Each row has a name. Each piece below is followed by the name of the row it came from, unless a question asks for something else. Each question is about the rows just above it.

Columns, left to right: X Y L Q T C V
<44>: [138 113  93  96 153 141 154]
<79>: [112  71 114  90 115 125 142]
<11>: [166 115 148 138 115  93  73]
<105>: [166 115 148 138 115  93  84]
q: [166 115 148 138 115  93  73] | <11>
q: [138 113  93  96 153 141 154] | <44>
The one value in <105> and <79>: | [115]
q: [112  71 114] | <79>

Columns, left to right: D R K F
<14>: [163 152 116 106]
<57>: [153  68  88 136]
<81>: [103 118 109  84]
<77>: [ 68 118 134 126]
q: [118 134] | <77>
[ 68 118] is in which row? | <77>
Which value is in both <81> and <77>? | [118]
Which row holds [152 116]? | <14>

Columns, left to right: A S J P U Z
<152>: [152  84 104 123 114 111]
<149>: [152 135  84  89 137 107]
<62>: [153 128 133 141 113 139]
<134>: [153 124  87 163 110 142]
<52>: [152 135  84  89 137 134]
<89>: [153 128 138 136 113 143]
Shared by <89> and <134>: | [153]
Where do [152 135  84  89 137 107] appear? | <149>

Columns, left to right: W H E G
<34>: [147 100 162 130]
<46>: [115 100 130 162]
<80>: [147 132 145 106]
<10>: [148 141 102 111]
Where do [147 132] appear? | <80>
q: [115 100 130 162] | <46>
[100 130 162] is in which row? | <46>

Columns, left to right: Kan sugun mab sev ruvi seva Futoz Nobuf vetu
<31>: [179 174 146 166 156 123 143 137 146]
<106>: [174 132 147 156 129 119 138 137 151]
<7>: [175 100  99 116 142 136 166 136  92]
Which column holds [174 132] top down? | sugun
[179 174 146 166 156 123 143 137 146] is in which row? | <31>
q: [166 136  92] | <7>
Shared by <7> and <31>: | [166]
Which value is in both <31> and <7>? | [166]

Columns, left to right: dag vegu lim kopif tivul Keda Saveg Puzof
<40>: [137 172 138 134  90 140 138 176]
<121>: [ 89 107 172 138 136  90 140 169]
<35>: [155 102 138  88 172  89 116 181]
q: [107 172 138 136  90 140] | <121>
[176 169] is in which column, read top down? | Puzof
[107 172] is in which row? | <121>
[155 102 138  88 172  89 116 181] is in which row? | <35>
q: [137 172 138 134  90 140 138 176] | <40>
The row with [172 138 136] is | <121>

Columns, left to right: gaz bupek mig Leguk bofek Bimi siki vef gubi
<36>: [171 111 104  93 114 118 143 137  83]
<193>: [129 134 134 105 142  96 128 140 132]
<192>: [ 90  95 102 152  77 191 156 141  85]
<130>: [167  96 126 116 120 144 156 153 106]
<205>: [123 149 141 144  95 132 137 140 138]
<124>: [112  82  97 130  95 176 111 106 103]
<117>: [107  92  96 110 162 103  75  79  99]
<103>: [110 160 162 117 129 102 155 176 163]
<101>: [130  76  90 109 165 117  88  92  95]
<115>: [107  92  96 110 162 103  75  79 104]
<131>: [123 149 141 144  95 132 139 128 145]
Which column holds this, read top down? [162  90] | mig
q: [144  95 132 139 128 145] | <131>

Columns, left to right: gutu doke Zeti fikod vubas
<109>: [ 92 101 106 108 166]
<64>: [187 111 113 163 126]
<21>: [ 88 123 113 119 148]
<116>: [172 139 130 144 187]
<91>: [ 95 183 145 150 109]
<143>: [ 81 130  68 181 110]
The row with [ 88 123 113 119 148] is | <21>

Columns, left to right: lazig doza Kudev borub nifa
<118>: [155 166 167 123  88]
<17>: [153 172 157 120  84]
<16>: [173 155 173 130  83]
<9>: [178 136 176 140  84]
<147>: [183 122 183 143  84]
<4>: [151 169 159 123  84]
q: [173 155 173 130  83] | <16>
[178 136 176 140  84] is in which row? | <9>

Columns, left to right: vonad rudu nur nimil tozi fibug
<20>: [129 132 152 131 129 122]
<6>: [129  72 131 125 119  97]
<60>: [137  72 122 125 119  97]
Which column holds [131 125] top down? | nimil
[125 125] is in which column, read top down? | nimil
Which value is in both <60> and <20>? | [122]
Which row holds [129  72 131 125 119  97]? | <6>
The one value in <20> and <60>: | [122]
Which column holds this, read top down? [119 119] | tozi

